Below is a small trained network, with its code and all its weights. Each question gives an input and a class and asks what happens when units are switched off, that is, made to give their printed mean instead of their output.

import numpy as np


def w(rows, s, z=0):
    codes = np.array(rows[::2]) - 128.0
    scale = np.full(codes.shape[1], s)
    scale[-1] = z or s
    return codes * scale


def f(y):
    return y / 2 * (1 + np.tanh(0.7978845608 * (y + 0.044715 * y**3)))


def log_softmax(a):
    a = a - a.max(-1, keepdims=True)
    return a - np.log(np.exp(a).sum(-1, keepdims=True))


def net(x, mask):
    res = np.array(x, float).reshape(1, 2) / 4 @ E
    y = f(res @ A[0][:, :-1].T + A[0][:, -1])
    res = res + np.where(mask, y, B[0][:, -1]) @ B[0][:, :-1]
    return log_softmax(res[-1] @ U[:, :-1].T + U[:, -1])


A, B = {}, {}
E = w([
[119,107,149,216,219,217,50,44,60,175],'x0',
[215,181,2,136,156,71,39,41,221,63],'x1',
],0.0066)
A[0] = w([
[121,137,124,9,9,69,210,216,170,100,107],'neuron 0',
[119,129,126,19,1,68,206,211,175,103,109],'neuron 1',
[44,74,211,116,92,173,199,194,50,203,107],'neuron 2',
[108,103,151,116,112,137,152,150,112,144,255],'neuron 3',
[86,79,169,236,239,220,74,64,38,209,105],'neuron 4',
[51,76,213,107,90,171,195,196,52,191,118],'neuron 5',
[51,70,207,112,95,167,196,192,60,187,112],'neuron 6',
],0.0046,0.0088)
B[0] = w([
[189,171,162,181,169,168,146,153,97,79,204],'neuron 0',
[177,155,161,177,154,165,143,150,99,87,203],'neuron 1',
[184,118,91,102,141,100,83,85,172,98,196],'neuron 2',
[51,252,138,135,29,113,103,123,102,178,254],'neuron 3',
[203,161,164,187,157,174,148,157,96,73,221],'neuron 4',
[158,125,96,102,128,101,90,98,164,114,199],'neuron 5',
[172,113,90,96,137,98,83,94,173,103,191],'neuron 6',
],0.011,0.0074)
U = w([
[150,142,173,175,142,159,142,152,91,112,113],'0',
[142,125,64,99,129,95,102,91,177,121,162],'1',
[7,150,149,119,91,118,134,140,95,183,239],'2',
[108,66,136,111,151,128,151,141,130,137,44],'3',
[118,77,133,103,151,130,149,141,128,134,52],'4',
[122,83,130,108,144,131,157,143,127,141,2],'5',
],0.02,0.005)

Each question gives the input, the list of numbers given to net, and the class t.
The units are the neurons (one row each of A and B). Each row of codes is followed by its name. A weight is (code - 128) times the scale printed after its matrix; where a second scale follows, it is the last column's (A, B and U).
mask holds one flag per neuron, in row order. A switched-off neuron (its flag False) gives its mean, the last column of its row in B, instead of its output. The means were averaged over made-up inputs and are rounded, as every weight is.
A unit's drop is (log p(t) with every unit on - log p(t) with that unit switched off) / (log p(t) with every unit on - log p(t) with every unit switched off).
The circuit of an input: a set's keep is (log p(t) with only the set's units on - log p(t) with every unit switched off) / (log p(t) with every unit on - log p(t) with every unit switched off). Starting from all 7 units, units are removed one at a time, each time the one whose removal leaves the highest keep (on an exact tie, the one counted first), for as long as the keep stays at least 0.8.
units of the circuit, in order: the units of the circuit, biggest drop first
top k neurons: the k neurons with the biggest drops, biggest first
drop of u: that unit's drop, to one decimal
input [3,1], class 2: units of the circuit, in order : (neuron 0; neuron 1; neuron 2)
input [-2,0], class 2: top neuron : (neuron 4)
input [-7,7], class 0: units of the circuit, in order : (neuron 0; neuron 1)
input [-2,3], class 2: units of the circuit, in order : (neuron 2; neuron 6; neuron 4)
input [-2,-3], class 2: top 2 neurons : (neuron 4; neuron 3)
input [-2,-4], class 1: top 2 neurons : (neuron 2; neuron 6)
input [1,3], class 2: top 3 neurons : (neuron 2; neuron 6; neuron 5)
input [2,3], class 2: top 2 neurons : (neuron 2; neuron 6)
input [4,-5], class 1: drop of neuron 5 : 0.2
input [2,-6], class 1: drop of neuron 4 : 0.0
input [1,-5], class 1: drop of neuron 6 : 0.1
